Below are the code and all the weights of a small trained network. Each question names an input and a target symbol and asks about switching units off, where a switched-off unit gives its printed mean instead of its output.

import numpy as np


def w(rows, s, z=0):
    codes = np.array(rows[::2]) - 128.0
    scale = np.full(codes.shape[1], s)
    scale[-1] = z or s
    return codes * scale


def f(y):
    return np.maximum(y, 0)


def softmax(a):
    e = np.exp(a - a.max(-1, keepdims=True))
    return e / e.sum(-1, keepdims=True)


def log_softmax(a):
    a = a - a.max(-1, keepdims=True)
    return a - np.log(np.exp(a).sum(-1, keepdims=True))


def net(x, mask):
    ids = ['ΞΨαεηθτφ'.index(c) for c in x.split()]
    T = len(ids)
    res = E[ids] + P[:T]
    u = 0
    for l in range(3):
        r = res
        for j in range(3):
            rows = slice(3 * j, 3 * j + 3)
            q, k, v = (r @ M[l][rows].T for M in (Q, K, V))
            z = softmax(np.where(np.tri(T) > 0, q @ k.T / 3**0.5, -1e9)) @ v
            o = O[l][rows]
            res = res + np.where(mask[u + j], z, o[:, -1]) @ o[:, :-1]
        u += 3
        y = f(res @ A[l][:, :-1].T + A[l][:, -1])
        res = res + np.where(mask[u : u + 8], y, B[l][:, -1]) @ B[l][:, :-1]
        u += 8
    return log_softmax(res[-1] @ U[:, :-1].T + U[:, -1])


Q, K, V, O, A, B = {}, {}, {}, {}, {}, {}
E = w([
[142,78,145,198],'Ξ',
[174,101,174,215],'Ψ',
[99,90,186,204],'α',
[114,60,113,181],'ε',
[2,81,171,184],'η',
[83,109,187,200],'θ',
[26,40,68,146],'τ',
[190,79,29,168],'φ',
],0.0098)
P = w([
[108,90,204,97],'0',
[110,147,130,248],'1',
[132,214,218,111],'2',
[125,162,96,246],'3',
[128,224,172,96],'4',
[133,112,79,178],'5',
[152,188,133,66],'6',
[165,75,83,120],'7',
[186,153,89,34],'8',
[184,51,108,91],'9',
[156,200,164,48],'10',
],0.011)
Q[0] = w([
[136,154,181,3],'L0H1',
[140,76,162,98],'L0H1',
[142,56,186,142],'L0H1',
[80,19,149,192],'L0H2',
[105,151,88,167],'L0H2',
[149,91,156,80],'L0H2',
[180,91,140,105],'L0H3',
[111,143,120,145],'L0H3',
[103,143,149,140],'L0H3',
],0.023)
K[0] = w([
[169,48,228,159],'L0H1',
[136,36,121,119],'L0H1',
[152,27,115,75],'L0H1',
[157,105,4,58],'L0H2',
[120,197,109,126],'L0H2',
[169,20,129,91],'L0H2',
[101,137,92,182],'L0H3',
[124,144,144,111],'L0H3',
[124,71,139,110],'L0H3',
],0.019)
V[0] = w([
[105,180,233,253],'L0H1',
[67,116,170,143],'L0H1',
[170,119,218,152],'L0H1',
[44,113,197,141],'L0H2',
[134,139,91,116],'L0H2',
[196,135,89,122],'L0H2',
[144,98,134,106],'L0H3',
[186,1,176,25],'L0H3',
[124,144,192,79],'L0H3',
],0.0084)
O[0] = w([
[214,184,255,136,253],'L0H1',
[75,146,134,131,196],'L0H1',
[183,123,144,43,140],'L0H1',
[62,75,173,112,184],'L0H2',
[160,154,130,147,107],'L0H2',
[173,162,85,131,90],'L0H2',
[137,110,109,120,117],'L0H3',
[197,54,15,93,86],'L0H3',
[203,160,117,134,90],'L0H3',
],0.0087,0.0045)
A[0] = w([
[234,174,49,66,135],'L0N1',
[137,223,134,142,252],'L0N2',
[165,200,13,192,87],'L0N3',
[123,39,104,255,96],'L0N4',
[79,130,173,187,174],'L0N5',
[88,173,209,87,121],'L0N6',
[201,120,131,165,85],'L0N7',
[140,82,154,167,73],'L0N8',
],0.0094,0.005)
B[0] = w([
[50,114,103,139,138],'L0N1',
[66,47,109,134,224],'L0N2',
[217,9,52,96,172],'L0N3',
[58,123,199,203,247],'L0N4',
[175,150,60,103,255],'L0N5',
[119,134,20,126,254],'L0N6',
[85,176,150,102,150],'L0N7',
[138,177,90,110,156],'L0N8',
],0.011,0.008)
Q[1] = w([
[126,46,146,110],'L1H1',
[109,80,38,117],'L1H1',
[64,198,182,184],'L1H1',
[175,136,234,250],'L1H2',
[136,134,143,47],'L1H2',
[189,183,254,33],'L1H2',
[89,127,93,121],'L1H3',
[138,111,87,121],'L1H3',
[64,168,220,130],'L1H3',
],0.012)
K[1] = w([
[82,160,84,138],'L1H1',
[114,188,130,96],'L1H1',
[143,93,229,175],'L1H1',
[116,239,6,208],'L1H2',
[170,51,187,148],'L1H2',
[177,64,149,209],'L1H2',
[178,161,148,139],'L1H3',
[159,129,132,151],'L1H3',
[101,147,147,72],'L1H3',
],0.015)
V[1] = w([
[66,181,155,111],'L1H1',
[129,218,71,145],'L1H1',
[127,161,134,70],'L1H1',
[125,237,60,135],'L1H2',
[109,161,225,122],'L1H2',
[255,76,117,75],'L1H2',
[109,133,109,63],'L1H3',
[127,130,130,127],'L1H3',
[103,132,104,30],'L1H3',
],0.0087)
O[1] = w([
[193,94,178,153,142],'L1H1',
[70,66,230,205,133],'L1H1',
[198,96,66,212,71],'L1H1',
[184,209,3,59,40],'L1H2',
[223,168,231,220,51],'L1H2',
[21,235,236,49,80],'L1H2',
[111,182,59,160,46],'L1H3',
[130,123,138,131,122],'L1H3',
[113,194,43,168,3],'L1H3',
],0.0051,0.0058)
A[1] = w([
[113,146,116,84,254],'L1N1',
[83,73,161,79,168],'L1N2',
[100,199,66,180,34],'L1N3',
[152,172,170,244,23],'L1N4',
[142,59,154,12,108],'L1N5',
[254,77,174,131,102],'L1N6',
[98,100,159,212,60],'L1N7',
[207,229,172,138,64],'L1N8',
],0.0082,0.0042)
B[1] = w([
[177,248,147,146,181],'L1N1',
[198,153,150,183,255],'L1N2',
[48,35,122,126,160],'L1N3',
[55,192,149,132,150],'L1N4',
[104,146,81,170,210],'L1N5',
[85,167,141,109,175],'L1N6',
[83,139,108,43,225],'L1N7',
[88,65,46,8,133],'L1N8',
],0.011,0.0088)
Q[2] = w([
[196,89,119,47],'L2H1',
[103,57,118,142],'L2H1',
[75,103,179,64],'L2H1',
[136,115,129,99],'L2H2',
[140,124,124,175],'L2H2',
[149,132,143,123],'L2H2',
[103,168,136,186],'L2H3',
[99,251,38,154],'L2H3',
[154,80,100,80],'L2H3',
],0.024)
K[2] = w([
[30,116,110,102],'L2H1',
[150,80,153,199],'L2H1',
[128,95,250,89],'L2H1',
[99,120,126,96],'L2H2',
[149,113,137,155],'L2H2',
[101,130,152,143],'L2H2',
[141,202,123,138],'L2H3',
[111,232,22,52],'L2H3',
[111,58,111,151],'L2H3',
],0.022)
V[2] = w([
[4,153,96,111],'L2H1',
[103,134,144,216],'L2H1',
[149,112,142,42],'L2H1',
[193,129,138,142],'L2H2',
[163,141,113,71],'L2H2',
[132,165,94,157],'L2H2',
[131,153,119,151],'L2H3',
[124,215,93,132],'L2H3',
[117,134,125,89],'L2H3',
],0.012)
O[2] = w([
[162,2,9,123,254],'L2H1',
[110,120,141,218,208],'L2H1',
[167,138,152,24,26],'L2H1',
[71,77,146,131,41],'L2H2',
[81,106,194,255,3],'L2H2',
[174,108,177,120,149],'L2H2',
[115,166,123,136,128],'L2H3',
[151,238,87,63,146],'L2H3',
[159,129,114,82,144],'L2H3',
],0.0072,0.0045)
A[2] = w([
[177,131,118,100,3],'L2N1',
[169,116,150,76,47],'L2N2',
[107,71,125,139,46],'L2N3',
[145,158,251,128,116],'L2N4',
[89,104,151,174,140],'L2N5',
[151,208,221,116,45],'L2N6',
[170,187,85,178,87],'L2N7',
[89,120,118,96,68],'L2N8',
],0.014,0.0053)
B[2] = w([
[51,88,71,88,157],'L2N1',
[51,130,96,111,152],'L2N2',
[127,198,222,121,246],'L2N3',
[4,166,50,123,181],'L2N4',
[151,80,66,62,250],'L2N5',
[218,64,239,103,205],'L2N6',
[158,158,140,200,190],'L2N7',
[126,92,146,135,161],'L2N8',
],0.016,0.014)
U = w([
[138,83,100,90,12],'Ξ',
[75,136,173,125,212],'Ψ',
[113,161,121,87,236],'α',
[106,98,136,164,254],'ε',
[114,118,131,62,4],'η',
[160,121,134,79,111],'θ',
[7,68,139,157,47],'τ',
[135,2,153,125,130],'φ',
],0.01,0.0036)

Each question gives the input, a string of symbols that net reads in full, and the target symbol t.
The units are the heads (3 rows each of Q, K, V and O) and the neurons (one row each of A and B). Each row of codes is followed by its name. A weight is (code - 128) times the scale printed after its matrix; where a second scale follows, it is the last column's (O, A, B and U).
mask holds one flag per unit, layer by layer, with each layer's heads first. A switched-off unit (its flag False) gives its mean, the last column of its rows in O or B, instead of its output. The means were averaged over made-up inputs and are rounded, as every weight is.
A unit's drop is (log p(t) with every unit on - log p(t) with that unit switched off) / (log p(t) with every unit on - log p(t) with every unit switched off).
The circuit of an input: a set's keep is (log p(t) with only the set's units on - log p(t) with every unit switched off) / (log p(t) with every unit on - log p(t) with every unit switched off). Starting from the 12 units with the biggest drops (on a tie, the unit counted first), units are removed one at a time, each time the one whose removal leaves the highest keep (on an exact tie, the one counted first), for as long as the keep stays at least 0.8.
circuit, biggest first: the units of the circuit, biggest drop first
unit that matters most: the unit with the biggest drop
k most important neurons: the k neurons with the biggest drops, biggest first
top k neurons in layer l: the k neurons of layer l with the biggest drops, biggest first
which heads matter: for each layer, one digit per head in row order, 1 if its drop is at least 0.15 and else 0, layers parted by /
input η φ η θ η η τ τ φ, target Ξ: 2 most important neurons	[L0N6; L0N4]
input α φ Ξ φ ε, target θ: which heads matter	111 / 011 / 001
input Ψ φ τ Ψ τ, target η: top neuron in layer 0	[L0N4]
input φ φ ε τ α τ Ξ Ξ, target τ: circuit, biggest first	[L0H1; L2N6]
input θ τ ε Ξ Ψ, target α: 2 most important neurons	[L0N6; L1N2]
input Ξ φ θ η τ, target Ψ: circuit, biggest first	[L0H1; L1H2; L0N4; L2N5]
input τ η θ η θ η α τ φ, target φ: which heads matter	101 / 010 / 001
input θ φ Ξ, target α: which heads matter	111 / 111 / 101
input Ψ φ τ η τ φ Ψ Ξ η φ Ψ, target η: which heads matter	101 / 010 / 101
input ε τ τ, target τ: 4 most important neurons	[L0N6; L1N2; L0N5; L2N4]
input Ξ α τ τ φ ε Ψ, target Ψ: which heads matter	111 / 010 / 101
input ε ε ε ε τ Ψ, target τ: which heads matter	100 / 001 / 000
input τ ε τ τ ε θ Ψ Ψ θ, target φ: 2 most important neurons	[L0N6; L0N4]
input η τ Ξ θ α τ τ φ τ φ η, target Ξ: 3 most important neurons	[L0N6; L0N4; L0N5]
input φ φ τ τ α, target ε: unit that matters most	L1N7
input τ η ε τ φ α φ Ξ ε φ α, target φ: 3 most important neurons	[L0N6; L0N4; L2N5]
input Ξ τ τ φ Ψ Ξ Ξ τ ε, target Ψ: top 4 neurons in layer 0	[L0N4; L0N2; L0N5; L0N6]
input τ Ψ θ Ξ η τ τ τ τ Ξ τ, target φ: which heads matter	001 / 010 / 001
input α τ τ η η, target θ: 2 most important neurons	[L0N4; L0N6]
input φ η α η τ θ, target τ: unit that matters most	L1N3
input τ τ φ ε, target φ: 4 most important neurons	[L0N3; L2N5; L2N4; L0N4]
input ε ε η φ τ, target τ: which heads matter	111 / 010 / 101
input φ η φ θ φ φ τ, target ε: 2 most important neurons	[L1N7; L0N4]
input η α η θ φ τ τ η α ε τ, target Ξ: which heads matter	111 / 011 / 101
input φ ε Ψ τ ε τ Ξ ε, target τ: 3 most important neurons	[L0N4; L2N6; L0N3]
input θ η α τ τ η τ ε τ α α, target α: top 2 neurons in layer 0	[L0N6; L0N4]
input τ τ φ ε Ξ η ε τ ε η, target τ: unit that matters most	L0H1
input α η θ τ η τ Ψ ε τ, target θ: top 2 neurons in layer 2	[L2N6; L2N3]
input τ ε τ α η τ η, target φ: 4 most important neurons	[L0N6; L0N4; L2N5; L2N4]
input ε τ ε α Ξ φ α τ Ξ, target τ: 4 most important neurons	[L0N6; L1N2; L0N4; L0N5]
